Here is a tiny trained network, its code and every weight. The questions are about switching its units off for an input and a target symbol, where a switched-off unit gives its printed mean instead of its output.

import numpy as np


def w(rows, s, z=0):
    codes = np.array(rows[::2]) - 128.0
    scale = np.full(codes.shape[1], s)
    scale[-1] = z or s
    return codes * scale


def f(y):
    return np.maximum(y, 0)


def softmax(a):
    e = np.exp(a - a.max(-1, keepdims=True))
    return e / e.sum(-1, keepdims=True)


def log_softmax(a):
    a = a - a.max(-1, keepdims=True)
    return a - np.log(np.exp(a).sum(-1, keepdims=True))


def net(x, mask):
    ids = ['αβημπτψ'.index(c) for c in x.split()]
    T = len(ids)
    res = E[ids] + P[:T]
    q, k, v = (res @ M[0].T for M in (Q, K, V))
    z = softmax(np.where(np.tri(T) > 0, q @ k.T / 4**0.5, -1e9)) @ v
    res = res + np.where(mask[0], z, O[0][:, -1]) @ O[0][:, :-1]
    y = f(res @ A[0][:, :-1].T + A[0][:, -1])
    res = res + np.where(mask[1:17], y, B[0][:, -1]) @ B[0][:, :-1]
    return log_softmax(res[-1] @ U[:, :-1].T + U[:, -1])


Q, K, V, O, A, B = {}, {}, {}, {}, {}, {}
E = w([
[128,165,109,142],'α',
[176,47,194,164],'β',
[127,252,41,36],'η',
[71,152,8,117],'μ',
[209,79,204,194],'π',
[53,68,159,149],'τ',
[239,201,86,42],'ψ',
],0.016)
P = w([
[168,8,66,109],'0',
[99,106,117,180],'1',
[141,118,79,103],'2',
[131,80,68,88],'3',
[128,107,165,200],'4',
[156,162,48,112],'5',
[125,106,78,106],'6',
[129,119,183,185],'7',
[138,139,2,127],'8',
[108,133,47,89],'9',
[146,118,220,203],'10',
[237,158,142,122],'11',
],0.0096)
Q[0] = w([
[126,126,115,91],'head 0',
[188,97,133,143],'head 0',
[82,253,102,108],'head 0',
[142,122,143,42],'head 0',
],0.011)
K[0] = w([
[161,4,59,3],'head 0',
[83,64,136,196],'head 0',
[110,62,119,3],'head 0',
[177,156,46,41],'head 0',
],0.0063)
V[0] = w([
[74,109,1,10],'head 0',
[212,162,90,198],'head 0',
[137,130,120,130],'head 0',
[94,90,98,136],'head 0',
],0.011)
O[0] = w([
[124,155,82,143,199],'head 0',
[230,152,176,114,255],'head 0',
[102,225,51,61,145],'head 0',
[254,150,191,244,189],'head 0',
],0.0078,0.0032)
A[0] = w([
[54,49,131,137,75],'neuron 0',
[115,134,65,70,29],'neuron 1',
[164,135,165,141,254],'neuron 2',
[179,160,117,115,100],'neuron 3',
[91,164,163,171,82],'neuron 4',
[157,116,134,107,171],'neuron 5',
[201,184,121,85,82],'neuron 6',
[137,182,129,108,73],'neuron 7',
[144,155,94,118,86],'neuron 8',
[118,168,113,136,123],'neuron 9',
[146,144,115,73,154],'neuron 10',
[92,159,118,110,205],'neuron 11',
[69,132,110,81,249],'neuron 12',
[131,177,161,120,137],'neuron 13',
[171,116,144,166,233],'neuron 14',
[58,170,160,248,208],'neuron 15',
],0.013,0.0029)
B[0] = w([
[77,112,137,167,168],'neuron 0',
[69,216,209,66,214],'neuron 1',
[90,139,70,68,242],'neuron 2',
[41,119,83,132,217],'neuron 3',
[93,167,118,100,145],'neuron 4',
[215,85,104,116,184],'neuron 5',
[71,43,72,175,251],'neuron 6',
[65,56,106,199,183],'neuron 7',
[197,72,254,125,210],'neuron 8',
[191,93,183,164,187],'neuron 9',
[89,79,169,80,188],'neuron 10',
[185,42,156,188,174],'neuron 11',
[176,132,146,178,170],'neuron 12',
[233,207,152,222,159],'neuron 13',
[68,201,93,60,254],'neuron 14',
[99,226,95,98,205],'neuron 15',
],0.0056,0.0078)
U = w([
[120,52,184,255,25],'α',
[182,72,188,138,187],'β',
[159,140,96,106,213],'η',
[13,122,136,63,43],'μ',
[129,94,38,91,223],'π',
[89,67,125,45,3],'τ',
[135,236,99,82,207],'ψ',
],0.0099,0.0024)

Each question gives the input, a string of symbols that net reads in full, and the target symbol t.
The units are the heads (4 rows each of Q, K, V and O) and the neurons (one row each of A and B). Each row of codes is followed by its name. A weight is (code - 128) times the scale printed after its matrix; where a second scale follows, it is the last column's (O, A, B and U).
mask holds one flag per unit, heads first, then neurons. A switched-off unit (its flag False) gives its mean, the last column of its rows in O or B, instead of its output. The means were averaged over made-up inputs and are rounded, as every weight is.
A unit's drop is (log p(t) with every unit on - log p(t) with that unit switched off) / (log p(t) with every unit on - log p(t) with every unit switched off).
The circuit of an input: a set's keep is (log p(t) with only the set's units on - log p(t) with every unit switched off) / (log p(t) with every unit on - log p(t) with every unit switched off). Starting from the 12 units with the biggest drops (on a tie, the unit counted first), units are removed one at a time, each time the one whose removal leaves the highest keep (on an exact tie, the one counted first), for as long as the keep stays at least 0.8.
circuit, biggest first: the units of the circuit, biggest drop first
most important unit: the unit with the biggest drop
k most important neurons: the k neurons with the biggest drops, biggest first
drop when u is switched off: that unit's drop, to one decimal
input μ β α τ, target α: circuit, biggest first => neuron 2; neuron 14
input ψ π τ ψ τ ψ ψ β π η, target μ: circuit, biggest first => neuron 1; neuron 10; neuron 6
input η τ τ α τ π τ β α π α, target ψ: most important unit => neuron 15
input τ α α μ μ τ, target ψ: circuit, biggest first => head 0; neuron 15; neuron 6
input α α α τ, target α: 4 most important neurons => neuron 14; neuron 2; neuron 0; neuron 1
input τ τ α π π β τ ψ, target π: circuit, biggest first => neuron 6; neuron 1
input β π η, target μ: 3 most important neurons => neuron 1; neuron 10; neuron 3
input τ α π ψ η α π ψ, target π: 2 most important neurons => neuron 6; neuron 3
input τ τ α τ τ π, target ψ: 2 most important neurons => neuron 14; neuron 6
input τ η τ ψ, target τ: 4 most important neurons => neuron 10; neuron 1; neuron 8; neuron 6
input α α α ψ η β, target π: 2 most important neurons => neuron 8; neuron 1
input α π η α η, target α: drop when neuron 11 is switched off => 0.2
input η β μ τ τ τ τ τ, target μ: drop when neuron 4 is switched off => 0.1
input α ψ α α μ β, target π: drop when neuron 8 is switched off => 0.2
input α α π π η ψ ψ, target τ: most important unit => neuron 10
